In the rows, 128 means zero.
Each row of numbers belongs to one of the nodes below and depends on some of the facts about them. Some rows are named. Which node is each other row?

Named rows:
[101 155 113 129 121 109 103 131  87 111 115 138 136 160 103 122 124  99
  89 137 134] -> rikal
[133 178 121 125 144  95 120 104 128 103 127  81  98  75 132 141 148 122
 191 135 159] -> dorok
[141 122  87 112 159 115  98 119 124 164 169 117 134 123 138  84 109 103
 190 132 144] -> druplo
[133 166  97 114 162 118 104 124 128 166 179 106 126 101 123  98 108 110
 204 119 161] -> kadi
[164  84  98 114 114 131  95 123 128 176 121 144 142 147 149  88 151 106
 155 138 110] -> starik
[164 171 170 160 157  80 111 129  77  87  87 121 154  82 149 104 103 160
 138 141  91] -> votrar
[ 80 101 151 219  74 170 182 123 160 129 146 186 125 123 152 141  79  94
  88 141  85] -> doklem
[168  76  82 115 126 120 100 120 132 166 162 107 118 151 147 100 150 107
 116 128 119] -> gratra
[106  63 121 211  67 168 172 116 162 172 188 168 150 103 162 160  84 130
 111 116 101] -> sifos
[161 119 110 114 128 129 116 133 140 170 155 110 128 147 142 113 157 131
 151 124 134] -> fuskitram
[ 91  68 125 145 170 171 170 163 169 158 176  91 151  83 124  95  96 158
  86  91 108] -> kligrel
[185 183 139 112 151 141 185 167 161 159  95 122 163 141 162  80 103 101
 129 136 168] -> sozome
[127 189 157 109 119 162 154 157  78 164 156 164 120 166  90 175 134 103
 107 122 163] -> grikil
[107 146 121 120 123 115 106 138  94 113 118 146 140 162 106 121 118 104
  86 139 141] -> neni
[160  92  99 128 143 113 101 124 124 169 140 113 138 151 154  86 145 100
 116 130 112] -> klikik
[ 84 171 101 125 100  79 105 136  79 142 101 110 149 160 117 130 148  97
  86 140 134] -> siflos
[160  88 100 118 140 117 103 128 134 171 140 122 138 151 154  90 138 113
 127 132 119] -> rudrifle
[167 183 157 173 152 122  98 130  64  97  96 165 174 143  94  81  92 108
  87 135 104] -> flatruk
[ 99 194 147 106 113 166 129 132  69 164 157 174 103 147  84 173 109  99
 176 123 174] -> grutro
[170 127 117 116 140 122 119 134 136 171 146 115 133 143 144 106 152 123
 156 123 131] -> braplom
[ 80  53  89 110  87 170 114 113 104 103  80 187 128 124  79 103 101 122
  90 137  92] -> lodevek
[ 92  75  94 167 143 161 176 104 159  87 145  89  89  72 112 159 107 161
 109  97 113] -> zuto
[150 137 137 120 156  86 131 104 154  97  92  92 141 166 159 173 155 178
 175 135 130] -> kluplugram

There are 5 kinds of fact about the nodes: goso, sumir, falotruk, guza, stifo.
goso klivol <- kligrel, plabrik
goso sozome <- kligrel
goso geplapen <- kligrel
goso plega <- kligrel
goso ruvuso <- didan, trunur
goso plodro <- didan
goso kluplugram <- didan
goso breto <- baskik
goso peskil <- baskik, doklem
goso gestun <- baskik, lodevek, braklu
goso starik <- baskik
goso grutro <- baskik, beflodri
goso venil <- baskik
goso fliteflus <- baskik
goso vifles <- plabrik, kufos
goso pupim <- plabrik, braklu
goso tunam <- levu
goso supur <- levu
goso staplak <- vetrer
goso broklim <- kufos
goso suklen <- kufos
goso suvu <- lodevek
goso regi <- lodevek
goso brepapok <- lodevek
goso notras <- lodevek
goso kadi <- rudra
goso lipoter <- rudra, beflodri
goso vusti <- zuto
goso siga <- papak
goso futur <- sifos
goso nedom <- sifos, doklem
goso tigim <- trunur
goso dorok <- beflodri
goso druplo <- beflodri
goso driza <- braklu
sumir f <- stalil, driza, flatruk, siga, siflos, vifles, vetrer, kufos, lodevek, rudra, klivol, rikal, neni, doklem, gafu, pupim, supur, lalil
sumir a <- kligrel, pladrur, didan, sozome, braplom, fuskitram, fliteflus, levu, papak, sifos, suvu, trunur, tigim, kadi, flusem, nedom
sumir c <- staplak, plega, venil, grinan, broklim, dorok, dokle, suklen, baskik, plabrik, tunam, zuto, kluplugram, geplapen, lipoter, notras, fetra
sumir e <- futur, druplo, regi, klikik, rudrifle, starik, saklam, vusti, gratra
sumir b <- flobri, flegabo, peskil, grutro, natran, grikil, brepapok, beflodri
sumir d <- plodro, gagrodru, skelas, riflu, votrar, gestun, breto, ruvuso, braklu, dratru
stalil falotruk: votrar
staplak falotruk: kluplugram
futur falotruk: fuskitram
flatruk falotruk: stalil
sozome falotruk: gestun
grinan falotruk: dokle
broklim falotruk: supur
dorok falotruk: didan
dokle falotruk: siga
siga falotruk: brepapok
siflos falotruk: grinan
fuskitram falotruk: regi
regi falotruk: natran
skelas falotruk: zuto
kufos falotruk: vetrer
klikik falotruk: ruvuso
klivol falotruk: notras
zuto falotruk: gratra
votrar falotruk: tigim
saklam falotruk: doklem
vusti falotruk: staplak
rikal falotruk: baskik
brepapok falotruk: dratru
tigim falotruk: saklam
geplapen falotruk: kufos
gratra falotruk: geplapen
notras falotruk: sozome
flusem falotruk: futur
doklem falotruk: klivol
pupim falotruk: flobri
supur falotruk: pupim
guza riflu <- stalil, flobri, venil, siflos, votrar, kluplugram, notras, fetra
guza suvu <- kligrel, fliteflus, lodevek, papak, gratra, lipoter, flusem
guza nedom <- pladrur, levu, regi, klikik, klivol, riflu, beflodri, dratru
guza flegabo <- driza, staplak, flatruk, suklen, fuskitram, skelas, neni
guza dratru <- futur, saklam
guza klikik <- plodro, plega, dokle, vetrer
guza gafu <- didan, broklim, kufos, trunur, rikal, grikil, kadi, doklem, pupim
guza braplom <- sozome, flegabo, sifos, braklu
guza sifos <- gagrodru, lalil
guza regi <- grinan, peskil, rudra, rudrifle, zuto, natran, geplapen, supur
guza rikal <- dorok, grutro, vifles
guza kufos <- siga, baskik, plabrik, gestun
guza braklu <- druplo, tunam, brepapok, ruvuso
guza kadi <- starik, tigim, breto
guza gratra <- vusti
stifo (each to the one after it):
futur stifo saklam
gagrodru stifo lalil
plega stifo dokle stifo vetrer stifo plodro
dorok stifo vifles stifo grutro
peskil stifo natran stifo rudra stifo supur stifo geplapen stifo grinan stifo rudrifle stifo zuto
plabrik stifo gestun stifo baskik stifo siga
regi stifo dratru stifo klikik stifo pladrur stifo riflu stifo beflodri stifo klivol stifo levu
skelas stifo neni stifo suklen stifo staplak stifo driza stifo fuskitram stifo flatruk
kufos stifo kadi stifo pupim stifo rikal stifo broklim stifo trunur stifo didan stifo grikil stifo doklem
tunam stifo brepapok stifo druplo stifo ruvuso
papak stifo lipoter stifo lodevek stifo gratra stifo kligrel stifo fliteflus stifo flusem
sifos stifo sozome stifo flegabo stifo braklu
breto stifo starik stifo tigim
fetra stifo siflos stifo votrar stifo notras stifo venil stifo stalil stifo flobri stifo kluplugram

Which node is each row?
[ 86  55 162 121 166 173 187 142 168  96 111  79 131  72 103 100 131 175
  76 125  95] -> plabrik
[114 142 139 117 133  60 118 114 134  82  82  98 117 156 168 164 120 168
 119 132 114] -> plodro
[ 90 193 110 117 172  96 100 102 132  94 175  79  93  75 109 120  97 110
 214 136 174] -> lipoter
[103 166 133 124 107  81 125 107 142 126  96  78 130  92 158 163 178 142
 139 134 136] -> grinan
[ 75  70 147 125 160 169 119 177 164 120 156  96 164 127  90 119  82 142
  88 137 132] -> kufos
[121 171 164 112 171 152 175 193 162 110 110 148 134 150 140  81 105 100
  78 141 120] -> klivol
[ 74  52 139 105  78 161 151 126 154  88  81 160  88  73  87 103 123 176
  89 134  86] -> braklu
[177 180 151 108 122 131 188 110 161  99  74 147 117  96 163  90 159 105
 187 139 134] -> notras
[135 138 155 116 137 103 121 119 155 119 132  76 130 101 148 162 178 162
 114 137 145] -> geplapen
[156 144 144 122  98 111 121 112 139 111  87  96 109  89 141 149 179 149
 186 137 130] -> venil
[169 111 110 114 108 138 114 131 125 172 122 141 130 134 135 108 157 120
 182 132 127] -> fliteflus
[167  88 110 200  77 112 103 122 147 179 178 121 140 156 164 116 118 103
 103 135 111] -> futur
[169  99 111 106 111 143 119 133 126 169 101 146 133 137 131 105 170 130
 179 127 115] -> suvu
[ 72 181 105 113 166 169 147 113  96 140 188 180 100  90  79 163  75  99
 189  82 177] -> beflodri
[ 73  67 112 123 134 170 102 128 156 123 136 154 167 152  94 153  84 149
  89 136 148] -> vetrer
[101 111 120 122 167  56 123 105 150  85  77 115 132 164 170 182 102 180
 133 126 108] -> ruvuso
[158 133  99 122 130 112 124 130 124 176 145 101 128 136 146 116 169 116
 136 103 122] -> flusem
[108 106 122 100 100 149  98 144  83 117  84 168 128 158  92 103 158 108
  89 138 113] -> driza
[ 95 125 104 121 129 123  99 128 108 103 163 128 119 162 100 141 106 108
  80 138 151] -> siga
[148 146 112 133  89  69 119 111 102  86 113  85  74 100 136 140 159 123
  95 135 108] -> skelas
[155  71  92 105 113 145 100 123 125 170 105 138 131 149 137  95 164 116
 149 134 110] -> regi
[181 102 148 215  64 131 141 123 158 179 187 154 143 137 167 163 103 108
 125 137 112] -> nedom
[160 124 149  96  67 158 155 127 156  83  75 181 103  81 122  81 130 119
 183 142 125] -> gestun
[170 149 146 149 172 101 153 114 105 151 114 181 172 164 170 114 113 158
 192 112  88] -> tigim

The same nodes again, as new rows of numbers:
Named rows:
[123 120 132 125 127 116 133 154 114 143 114 129 119 122 146 142 120 126
 130] -> gagrodru
[124 120 138  82 115 129 132 149 144 124 127 107 127 154 118 153 113 126
 122] -> vetrer
[141 131 117 135 133 118 115 133 126 128 117 130 120 125 124 138 144 140
 130] -> fliteflus
[134 133 116 132 133 120 117 131 116 118 118 132 116 123 118 137 143 135
 129] -> pladrur
[125 106 117 125 110 138 119 157 102  99 165 143 117 131 149 111 106 136
 131] -> vifles
[129  95 145 100  92 130 174 153 134 162 160 122 160 153 163 103 144 116
 143] -> plabrik
[134  99 141 109 110 152  85 194 142 100 174 142 146 137 156 133 123 144
 132] -> pupim
[126 128 135  98 129 134  70 155 126  75 136 122 122 131 124 149 106 128
 123] -> supur
[133 131 144  92 129 113 143 131 144 129 108 103 124 150 129 129 146 125
 133] -> levu
[125 135 126 132 127 130 125 143 102  91 129 130 102 118 119 133 139 117
 135] -> klikik
[115 111 122 132 144 114  92 152 142 194 102 144 133  91 167 192 139 128
 134] -> ruvuso
[130 118 127 117 140 119  91 126 164 176 105 125 148 118 161 175 171 136
 139] -> didan
[132 134 123 112 113 112 176 151 108 138 128 112 121 137  90 122 129 100
 121] -> vusti
[129 114 120 128 124 150  94 155 116 110 141 134 119 132 124 107 118 149
 135] -> flatruk
[136 118 118 144 147 142  74 142 131 117 115 138 125 111 110 136 157 142
 136] -> tigim
[131 122 129 132 133 147 104 158 108  72 137 124 111 125  85 112 139 123
 135] -> saklam
[130 129 122 123 118 113 128 127 118 161 129 132 131 127 109 133 132 121
 135] -> venil
[123 124 130 104 110 122 138 179 135 105 138 150 116 143 113 125 143 128
 120] -> brepapok
[124 122 121 115 111 141 123 145 118 140 126 135 124 130 120 123 144 124
 124] -> flegabo
[127 122 116 124 125 122  90 144 115 111 136 135 118 130 124 136 115 136
 130] -> lalil
[130 134 126 127 123 133 118 150 112  85 133 130 116 122 112 136 141 123
 133] -> starik
[134 133 124 116 127 143 100 174 126  68 143 120 111 122 104 129 151 132
 135] -> regi
[139 130 125 122 133 117 125 149 132 120 118 135 117 128 121 139 142 135
 130] -> suvu

Rows to name:
[120 116 125 126 135 115 110 155 122 166 111 136 126 104 156 162 128 129
 131] -> plodro
[124 126 116 125 121 115 102 153 120  88 146 147 110 136 124 131 110 143
 127] -> siflos
[125 102 128 106 101 149 139 156 122 114 156 119 139 147 156 136 108 136
 126] -> kufos
[148 108 145 106 116 128  72 124 157  83 146  91 161 141 174 120 111 135
 133] -> doklem
[120 123 128 126 127  96 137 166 118 109 123 138 110 127 139 140 115 132
 125] -> dratru
[134 112 136 114 113 128 149 135 129 117 138 112 132 147 155 114 148 131
 136] -> kligrel
[123 131 112 126 112 131 142 127  92 142 123 136 119 117 109 147 113 112
 123] -> geplapen
[123 136 112 146 127 128 121 122  88 115 124 123 113 127  96 128 151 133
 133] -> druplo
[148 127 137 116 113 119 121 101 140  83 125  90 150 129 193 133 129 128
 131] -> sifos
[140  99 160 101 141  92 119 196 176 172 126 134 143 139 114 148 138 126
 134] -> gestun
[135 137 116 126 120 145  85 137 105  34 145 107 113 104 141 128 131 124
 129] -> futur
[128 109 139 133 128 137 129 165 113 140 118 125 120 127 142 112 122 136
 135] -> votrar
[142 106 155  79 112 121 120 187 189 153 144 123 154 163 147 135 139 142
 138] -> lodevek
[140 118 150  99 107 108 148 121 164 198 128 112 166 155 146 135 160 128
 148] -> baskik

